Read these off the table that follows.
1) Read off the smallest entry in the first column.
2) Read off the largest entry in the last column.
3) Read off the third entry, reading row by row.
4) Read off the maximum.
5) Read off the entry just left of the smallest entry.
6) Read off the largest entry in the last row.
7) Read off the first entry on the diagonal from the top-right corner.
8) Read off the entry directly below -13.6.
[[-10.0  50.0 -25.2 -13.6   2.0  45.1 -13.5  -4.3 -16.1]
 [  6.5 -32.8  16.6   9.0  -1.3 -29.5   8.8   2.8  10.6]
 [ 13.0 -65.0  32.8  17.6  -2.4 -58.9  17.7   5.7  20.9]]
1) -10.0
2) 20.9
3) -25.2
4) 50.0
5) 13.0
6) 32.8
7) -16.1
8) 9.0

92,105,118,66,169,144,147,136,132,200,76
85,151,112,114,125,172,182,149,136,134,45
125,143,107,162,72,87,86,87,125,40,153
114,161,107,170,67,114,117,104,126,36,122
86,158,116,127,115,172,182,149,128,119,46
100,170,116,163,78,150,159,131,117,63,79
91,108,125,70,166,148,151,141,124,201,70
94,101,121,63,171,138,140,135,131,204,80
The last entry, reading row by row?
A: 80
The top-left entry -> 92
The top entry of the column that holds the smallest entry?
A: 200
The largest entry in the first column?
A: 125
The entry directly above 115 is 67
The smallest entry in the first column?
A: 85
The largest entry -> 204
The third entry from the end, reading row by row is 131
The third entry in reading order?
A: 118
The entry just left of the smallest entry?
A: 126
The entry directly below 112 -> 107
The first entry in the row that holds the largest entry -> 94
The entry just right of the smallest entry?
A: 122
The minimum is 36
The entry just left of 171 is 63
The entry in the top-right corner?
A: 76
The 2nd entry on the main diagonal is 151
The entry just right of 124?
A: 201
The entry just right of 141: 124
The entry directly above 94?
A: 91
The entry just left of 46: 119
The 3rd entry on the diagonal from the top-right corner?
A: 125
The 4th entry in reading order?
A: 66
The entry directly above 148?
A: 150
The entry just left of 158 is 86

x = [[-1.18, -0.21, 1.22, 0.62], [-1.91, 0.17, 1.41, -0.78], [1.68, -1.50, 1.51, 0.92]]
What is the second smallest entry?
A: -1.50
The entry just left of -1.50 -> 1.68
What is the 2nd largest entry?
A: 1.51
The 3rd entry in reading order: 1.22
What is the fifth entry in reading order?
A: -1.91
What is the entry just right of 0.17?
A: 1.41

data =
 -8.3  -12.1  -16.5  -12.2   45.9   -8.5   45.9   -4.3   -1.3   32.9   -0.3   51.3   68.8   -4.1
-38.2    4.1    9.0    9.1  -62.2  -13.7  -72.5   37.8   48.4  -72.1    5.0  -37.5  -72.2   16.4
 28.1   -1.1   24.1   20.4   -7.8    6.7   -8.7  -24.4  -29.3   -5.7   -2.4  -32.9  -23.8   -7.3
-60.5  -40.9   18.8   22.9    1.0  -52.5  -18.1   35.5   44.3  -31.1    1.2    8.3   14.2  -14.7
-39.9  -50.4   42.1   43.1   56.5  -43.6   40.5  -51.5  -50.5   25.3  -25.8   23.0   34.9  -27.4
The top entry of the column that holds the largest entry is 68.8
Read off the bottom-left entry.
-39.9
The 2nd entry, reading row by row -> -12.1
Read off the entry directly below the largest entry.
-72.2
Read off the entry just right of the smallest entry.
37.8
The first entry of the smallest entry's row -> -38.2
The 4th entry from the end, reading row by row -> -25.8
The first entry, reading row by row -> -8.3
The entry just right of -2.4 is -32.9
Read off the entry directly above the smallest entry.
45.9
Read off the top-right entry.
-4.1
Read off the entry in the bottom-right corner.
-27.4
The 5th entry, reading row by row is 45.9
The entry directly above -50.4 is -40.9
The entry just left of -1.1 -> 28.1
The entry just left of 20.4 -> 24.1
The smallest entry in the last row: -51.5
Read off the entry just left of the smallest entry.
-13.7
Read off the 2nd largest entry.
56.5
Read off the minimum.
-72.5
Read off the second entry on the main diagonal.
4.1
Read off the entry directly below -8.7.
-18.1
The entry just right of 35.5 -> 44.3
Read off the entry directly below -72.5.
-8.7
The entry directly below 5.0 is -2.4
Read off the smallest entry in the first row.
-16.5
Read off the third entry from the end, reading row by row.
23.0
Read off the entry just right of -72.1.
5.0
Read off the third smallest entry.
-72.1
The entry just left of -62.2: 9.1

a =
[[8 1 7 3 5 7]
 [6 5 6 5 6 6]
 [7 3 7 4 5 7]
 [7 3 6 4 5 6]
 [5 4 5 7 5 5]
 [5 7 5 6 6 5]
 [6 5 6 5 6 6]
 [6 4 5 7 5 5]]
Indices start at 0.
The entry at row 0, column 1 is 1
Read off the entry at row 1, column 0.
Answer: 6
The entry in the top-right corner -> 7
Read off the entry directly below the smallest entry.
Answer: 5
Read off the entry in row 0 and column 0.
Answer: 8
Read off the entry in the bottom-right corner.
Answer: 5
Read off the entry in the bottom-left corner.
Answer: 6
